Below is a small trained network, with its code and all its weights. Each question gives an input and a target symbol and asks what happens when units are switched off, that is, made to give their printed mean instead of their output.

import numpy as np


def w(rows, s, z=0):
    codes = np.array(rows[::2]) - 128.0
    scale = np.full(codes.shape[1], s)
    scale[-1] = z or s
    return codes * scale


def norm(h):
    return h / np.sqrt((h * h).mean(-1, keepdims=True) + 1e-5)


def f(y):
    return np.maximum(y, 0)


def softmax(a):
    e = np.exp(a - a.max(-1, keepdims=True))
    return e / e.sum(-1, keepdims=True)


def log_softmax(a):
    a = a - a.max(-1, keepdims=True)
    return a - np.log(np.exp(a).sum(-1, keepdims=True))


def net(x, mask):
    ids = ['αβγδεζηθλξπσφψω'.index(c) for c in x.split()]
    T = len(ids)
    res = E[ids] + P[:T]
    u = 0
    for l in range(2):
        q, k, v = (norm(res) @ M[l].T for M in (Q, K, V))
        z = softmax(np.where(np.tri(T) > 0, q @ k.T / 2**0.5, -1e9)) @ v
        res = res + np.where(mask[u], z, O[l][:, -1]) @ O[l][:, :-1]
        u += 1
        y = f(norm(res) @ A[l][:, :-1].T + A[l][:, -1])
        res = res + np.where(mask[u : u + 16], y, B[l][:, -1]) @ B[l][:, :-1]
        u += 16
    return log_softmax(norm(res)[-1] @ U[:, :-1].T + U[:, -1])


Q, K, V, O, A, B = {}, {}, {}, {}, {}, {}
E = w([
[18,226,165,181,89,126],'α',
[168,120,111,84,110,95],'β',
[93,200,230,103,182,233],'γ',
[167,76,145,112,103,97],'δ',
[127,126,46,158,128,123],'ε',
[118,136,46,142,147,137],'ζ',
[63,162,185,153,173,75],'η',
[144,154,206,64,236,57],'θ',
[104,144,73,106,151,180],'λ',
[89,114,141,178,63,213],'ξ',
[136,43,199,114,114,111],'π',
[45,116,159,192,29,15],'σ',
[91,125,109,79,141,94],'φ',
[88,169,80,124,140,172],'ψ',
[220,1,128,196,179,160],'ω',
],0.028)
P = w([
[251,190,146,196,106,145],'0',
[91,104,61,125,192,146],'1',
[100,89,62,123,186,146],'2',
[98,116,107,85,135,110],'3',
[118,112,103,48,116,110],'4',
[127,117,105,53,108,104],'5',
],0.016)
Q[0] = w([
[148,93,66,146,177,254],'L0H0',
[56,103,56,89,179,75],'L0H0',
],0.043)
K[0] = w([
[252,140,160,131,55,227],'L0H0',
[141,180,142,242,161,94],'L0H0',
],0.037)
V[0] = w([
[135,75,195,120,115,237],'L0H0',
[53,131,193,204,167,8],'L0H0',
],0.015)
O[0] = w([
[114,92,108,116,108,154,212],'L0H0',
[7,120,116,168,179,95,2],'L0H0',
],0.017,0.0035)
A[0] = w([
[109,108,146,49,96,57,65],'L0N0',
[161,84,163,124,205,111,98],'L0N1',
[121,119,87,61,137,116,119],'L0N2',
[95,111,83,142,52,178,96],'L0N3',
[162,116,141,138,178,106,97],'L0N4',
[105,129,148,93,68,66,86],'L0N5',
[101,179,200,126,154,187,92],'L0N6',
[83,94,111,116,110,117,110],'L0N7',
[140,152,107,181,93,167,59],'L0N8',
[123,207,53,151,113,145,90],'L0N9',
[111,140,198,115,148,205,73],'L0N10',
[136,152,109,135,168,130,66],'L0N11',
[138,87,112,140,168,142,98],'L0N12',
[103,136,156,238,2,122,141],'L0N13',
[112,69,181,77,93,62,153],'L0N14',
[158,136,160,110,222,47,2],'L0N15',
],0.034,0.0079)
B[0] = w([
[165,102,199,111,80,115,204],'L0N0',
[179,155,111,119,203,185,206],'L0N1',
[137,92,80,147,117,67,207],'L0N2',
[128,145,100,100,161,227,251],'L0N3',
[184,111,129,136,135,138,174],'L0N4',
[92,118,183,90,99,100,172],'L0N5',
[178,193,167,68,192,145,189],'L0N6',
[64,73,103,133,142,124,186],'L0N7',
[141,170,108,178,85,140,188],'L0N8',
[83,113,75,72,149,51,170],'L0N9',
[179,169,107,103,43,201,199],'L0N10',
[147,141,150,107,122,113,144],'L0N11',
[144,72,114,102,121,116,178],'L0N12',
[38,31,169,235,151,145,213],'L0N13',
[81,116,103,147,86,14,243],'L0N14',
[87,183,215,114,252,49,202],'L0N15',
],0.046,0.012)
Q[1] = w([
[47,120,242,221,84,186],'L1H0',
[74,139,255,33,2,154],'L1H0',
],0.014)
K[1] = w([
[75,80,169,53,130,137],'L1H0',
[119,65,148,4,127,178],'L1H0',
],0.03)
V[1] = w([
[1,214,69,119,70,90],'L1H0',
[135,200,113,55,165,163],'L1H0',
],0.031)
O[1] = w([
[157,83,184,254,119,212,2],'L1H0',
[140,71,224,14,91,217,41],'L1H0',
],0.015,0.0075)
A[1] = w([
[159,70,168,169,118,190,2],'L1N0',
[79,73,131,151,74,220,140],'L1N1',
[84,139,131,55,214,143,27],'L1N2',
[168,140,146,158,110,51,57],'L1N3',
[113,139,90,168,75,89,112],'L1N4',
[40,58,78,111,94,160,133],'L1N5',
[143,42,171,127,203,161,57],'L1N6',
[197,180,145,169,163,128,42],'L1N7',
[158,75,218,113,97,98,59],'L1N8',
[90,92,190,164,84,198,92],'L1N9',
[62,157,164,199,152,155,61],'L1N10',
[170,86,97,109,236,231,52],'L1N11',
[2,137,135,151,137,137,51],'L1N12',
[140,71,82,117,69,96,21],'L1N13',
[90,202,183,104,173,207,77],'L1N14',
[39,128,164,83,105,141,128],'L1N15',
],0.03,0.0082)
B[1] = w([
[111,219,104,177,149,137,178],'L1N0',
[78,185,156,162,167,198,231],'L1N1',
[112,131,154,205,117,185,194],'L1N2',
[192,111,158,154,113,161,198],'L1N3',
[122,110,174,134,109,64,188],'L1N4',
[151,119,205,123,151,160,231],'L1N5',
[120,152,75,81,143,131,185],'L1N6',
[86,89,158,68,131,151,156],'L1N7',
[147,58,72,164,118,115,184],'L1N8',
[97,174,116,131,171,218,196],'L1N9',
[152,181,132,46,140,105,208],'L1N10',
[201,102,107,150,131,3,248],'L1N11',
[139,85,53,103,34,140,216],'L1N12',
[76,186,159,122,114,183,191],'L1N13',
[94,195,67,160,128,109,197],'L1N14',
[193,103,127,119,140,84,180],'L1N15',
],0.06,0.016)
U = w([
[73,92,61,26,159,162,131],'α',
[178,72,179,124,210,157,103],'β',
[194,184,134,75,79,142,143],'γ',
[146,85,99,128,84,179,150],'δ',
[114,70,191,65,150,169,158],'ε',
[78,168,179,35,102,76,79],'ζ',
[52,196,39,129,122,54,48],'η',
[90,159,196,92,235,79,87],'θ',
[79,105,75,138,130,116,116],'λ',
[110,145,124,196,143,180,254],'ξ',
[89,42,84,148,207,138,101],'π',
[8,75,158,185,109,138,116],'σ',
[112,142,226,134,75,134,164],'φ',
[128,182,141,201,52,59,107],'ψ',
[225,120,56,145,184,100,77],'ω',
],0.017,0.0098)

Each question gives the input, a string of symbols that net reads in full, and the target symbol t.
The units are the heads (2 rows each of Q, K, V and O) and the neurons (one row each of A and B). Each row of codes is followed by its name. A weight is (code - 128) times the scale printed after its matrix; where a second scale follows, it is the last column's (O, A, B and U).
mask holds one flag per unit, layer by layer, with each layer's heads first. A switched-off unit (its flag False) gives its mean, the last column of its rows in O or B, instead of its output. The means were averaged over made-up inputs and are rounded, as every weight is.
A unit's drop is (log p(t) with every unit on - log p(t) with that unit switched off) / (log p(t) with every unit on - log p(t) with every unit switched off).
The circuit of an input: a set's keep is (log p(t) with only the set's units on - log p(t) with every unit switched off) / (log p(t) with every unit on - log p(t) with every unit switched off). Starting from the 12 units with the biggest drops (on a tie, the unit counted first), units are removed one at a time, each time the one whose removal leaves the highest keep (on an exact tie, the one counted first), for as long as the keep stays at least 0.8.
circuit, biggest first: the units of the circuit, biggest drop first
most important unit: the unit with the biggest drop
k most important neurons: the k neurons with the biggest drops, biggest first
top k neurons in layer l: the k neurons of layer l with the biggest drops, biggest first
input γ δ λ δ δ λ, target β: 3 most important neurons	(L1N5, L0N8, L0N3)
input ζ ε ω φ σ δ, target θ: most important unit	L0H0
input λ π δ, target δ: top 3 neurons in layer 0	(L0N8, L0N13, L0N14)
input φ π σ δ ζ, target θ: circuit, biggest first	(L0H0, L0N15)
input λ σ π, target δ: 4 most important neurons	(L0N13, L0N14, L0N8, L1N8)
input δ π δ π, target σ: circuit, biggest first	(L0H0, L0N7)
input ε ξ π, target β: 4 most important neurons	(L0N1, L0N14, L1N7, L0N9)
input λ ξ β γ ε, target γ: circuit, biggest first	(L0N13, L1H0)
input δ θ λ σ η ε, target η: top 2 neurons in layer 0	(L0N9, L0N3)
input β ψ δ, target γ: 4 most important neurons	(L0N9, L0N13, L0N14, L0N15)
input δ δ β φ, target ψ: circuit, biggest first	(L0N14, L1N3)
input λ λ π β, target δ: circuit, biggest first	(L1N8, L0N0)
input π δ δ θ η, target η: top 2 neurons in layer 0	(L0N15, L0N7)
input λ δ ξ δ η ε, target γ: top 4 neurons in layer 0	(L0N13, L0N14, L0N15, L0N7)
input γ ω ε ω ζ ε, target β: 2 most important neurons	(L0N3, L1N5)
input ξ φ θ ε, target ω: circuit, biggest first	(L0N3, L1N11)
input δ ξ ξ δ, target φ: top 2 neurons in layer 1	(L1N13, L1N11)
input θ ω ζ, target ε: most important neuron	(L1N5)
input ε σ β δ λ, target ψ: 2 most important neurons	(L0N8, L0N13)
input π ζ δ λ, target π: top 3 neurons in layer 0	(L0N3, L0N7, L0N14)
input β δ σ ξ ζ, target ζ: 3 most important neurons	(L0N14, L0N13, L0N3)
input ω ζ γ ε, target α: most important unit	L1H0
input π ξ ζ, target π: 2 most important neurons	(L0N14, L0N3)
input δ σ δ ω θ ζ, target η: 2 most important neurons	(L0N9, L1N11)
input φ δ α, target α: 3 most important neurons	(L1N12, L0N13, L1N10)
input δ δ γ, target γ: 2 most important neurons	(L0N10, L0N6)
input β ε δ, target γ: 2 most important neurons	(L0N13, L0N14)
input ω η β δ η α, target α: most important unit	L1N12
input δ ξ ζ, target η: top 2 neurons in layer 1	(L1N11, L1N13)
